  2    7  -14   42 ⇒ 42, 2

  2    8    4    7  -53   13 ⇒ 13, 2

23  49  -3  -4   2 ⇒ 2, 23

 25  -41  -31   -9  -24   17 ⇒ 17, 25

-40  -34    5   29 ⇒ 29, -40

-12  -29  -13  -39   -2   13
-40   51  -26   20    3   24
⇒ 13, -40

 34  -42  -20   19   22  -30  -21
-54   52   17  -43  -42   35   25
⇒ -21, -54
---
[[ 14  13  22  14  18 -18 -42 -35   9  20 -24  18   6  28]
 [  5  -7  -2 -25  -7  -5 -41 -29 -10 -24  22  48   3  40]
 [  9 -16 -27 -35 -11  14 -23  22 -18  15  41  27  -9 -11]
 [ -5  -3  10 -19   0  -5  27 -23 -17 -42  19  38  12  10]
 [ 25   7  10  -5  24  35 -24   7  27 -38  25 -20 -21  -9]] ==> 14

[[-14   1  15  20 -18   8  -3  17  18  10  17 -34  22 -21]
 [ 11   2  22  -9  -3  -8 -23  11 -17  13  29  15  -5 -10]
 [ 13  -4   6  -6  -1   4 -16 -10 -27  36   4  14  -9  13]
 [ 13  25   1  -1  19 -12 -16  -4   1 -12   3  16  -3  34]
 [  5   0 -12  28  -2  -8  27  15   1  16 -28  19 -25 -32]
 [-15 -15 -14  10 -11 -31  15  11 -10 -24   8  51  41  31]] ==> -14

[[-10  -7   3   4 -23  -7 -24  -9   4  10   5  21  -7]
 [-10 -20 -30  10 -33  -7  16  -9   4  10  -1  38  -6]
 [-10  -7   8  10 -23  -7  16 -27   4  10   5  35 -15]
 [-10  -7  44  13  -5  -7  16  -9   4 -21   5  21   4]
 [-10   2  13  10   6  -7  16 -12   4  10  11  16  -9]
 [-10  -7   9 -10 -23  -2 -41   1   4  10   0  21  -6]
 [-10   1  -9  10  16  -7  16  -9   4   4   5  13  -6]
 [-10 -19 -21  10 -23  -7  16  -9   4  10 -10  23   9]] ==> -10

[[ 14 -16 -43   2  -1  -2  -1   4   4   4   8]
 [-26  26  11 -16  16  13  14   7   6   6   4]
 [-12  10 -34  -9  10   8   8  24  23  22  21]
 [  9 -11 -40  -4   4   4   3   1   0   0   5]
 [ 11 -12 -22 -17  17  16  14   0  -1  -1   5]
 [-15  14 -22  -7   8   6   6 -14 -11 -11 -22]
 [ 14 -15 -39   1   0  -3   0  -8  -7  -7  -6]] ==> 14

[[ 20   1 -40 -45 -21   7   0]
 [  2   2 -15 -44   7  33   4]
 [ -3  33 -21  -4  23  25 -27]
 [ 29  16  -7   6  25  16  15]
 [  2 -16  -3   3  34  38  40]
 [ -7   3   2  -4 -40 -35 -35]
 [-15  16  26  -1  21  -4 -11]
 [-28  -4 -21 -39  12   3  22]
 [-17  -3 -30 -34  10  -2  33]] ==> 20

[[-19   5  25  13   9  26]
 [-48 -55  25  -6   8  22]
 [-19   5  25  30   8  22]
 [-19   5  33  13   8  22]
 [-10   6  17  13   8  22]
 [-15   5  25  13   8  22]
 [-19 -21  25   3   8  22]
 [-10  12  25  27   8  22]
 [-19   5  25  13   8  22]] ==> -19

[[ -2 -10  12  11   8  -8  -9 -10]
 [-11  19 -19 -17 -16  15  16  -6]
 [ 10 -16  19  13  10 -11 -11 -17]
 [-18   3  10  24  22 -14 -25 -34]
 [-42  37 -17 -11  -8  14   1 -19]
 [-19  21 -18  -9  -8  -1  14  11]
 [  4 -11  10   8   6  -3  -7   9]] ==> -2

[[-12 -41 -37  -9  13  -4   7 -14  21 -15  12  42]
 [ 13   9 -19 -42 -35  41  -3  16  19   6 -14 -10]
 [-21  -4  29  42  24   3  -4  -9  19   9  21   5]
 [-30 -44 -23   9  21  11   5 -11  20  -1  28  41]
 [-15 -33 -19   3   2  -7 -21 -37  17 -19  14  34]] ==> -12

[[-21 -14  10 -19 -19 -10  27  -1 -13 -17  20  -3 -45  26   5 -21]
 [ 16  -2 -33  23 -42  15  12 -17  13 -14  19 -19 -16  20  35  16]
 [ -6 -34  -8 -19 -36 -30  18   4 -44 -11   6   0 -24  11  -2  -6]
 [ 12  -5 -31 -14 -16   7  36  -7   7 -16  10 -20 -44  27  17  12]
 [ -9  -5  -9 -22 -13   1  39  -5   1 -23  14  -5 -46  26   7  -9]
 [ -9 -33 -28 -14 -24 -33  23   2 -36 -21  -3  17 -23   5  -6  -9]
 [-21 -27   4 -18 -30 -21  14   0 -33 -13  27  -5 -33  19   0 -21]
 [ 20  -6 -42   4 -27  15  20 -17   6 -15  19 -25 -35  22  29  20]] ==> -21
---
[35, -47, 10, 14, -13] | 35
[-27, 28, 1, 14, -54, -25] | -27
[36, 8, 44, 27, -7, 20] | 36
[50, -52, 23, 40, -37] | 50
[13, -45, 41, -47, 27, -23, -13] | 13
[-45, 15, 9, 2, -15] | -45
[21, -31, -40, 47, 36, -26, 41] | 21
[3, -26, 2, -42, 34] | 3
[-4, 21, -13, 1, 29, -2, 47] | -4
[-25, -34, 7, -41, 1] | -25
---
[[ 26  12  11 -25  -6 -17]
 [ 43  39  11  15 -10 -35]] -> -10

[[  0  23   8   0 -26   3  12]
 [ 24  -7 -12 -42  20  12   0]] -> 12

[[ 32  26  -1  55]
 [-32  -5  12  26]] -> 12

[[ 27 -10 -19   7]
 [-51  13  34  -7]] -> 34

[[-11 -19   2 -19]
 [  6 -54  -6 -54]] -> -6

[[-42 -15   2  34]
 [-19  10 -23  -4]] -> -23

[[-12   9  49  -7  20]
 [ -6 -10 -35  -6 -29]] -> -6

[[ 36  33  48 -31]
 [-32 -33 -37  35]] -> -37

[[  4 -24 -41 -35 -29 -43 -26]
 [ 32  39  22  14  30   7  14]] -> 7
---
array([ 49, -24, -13,   5]) ==> 5

array([-33,   9,  -9, -12, -44, -21,  -2]) ==> -21

array([[ -2, -41, -42,  14,   0],
       [ -3, -14, -10,  10,  -5],
       [ -2,  -5,  -3,   6,  -8]]) ==> -14

array([-55, -35, -27,  12,  48,  14]) ==> -27

array([  0, -13,   2, -19,  42]) ==> 0

array([[ 16,  -4,   6, -15],
       [ 47, -18,  35,  14],
       [-50,  17, -20, -34]]) ==> -20
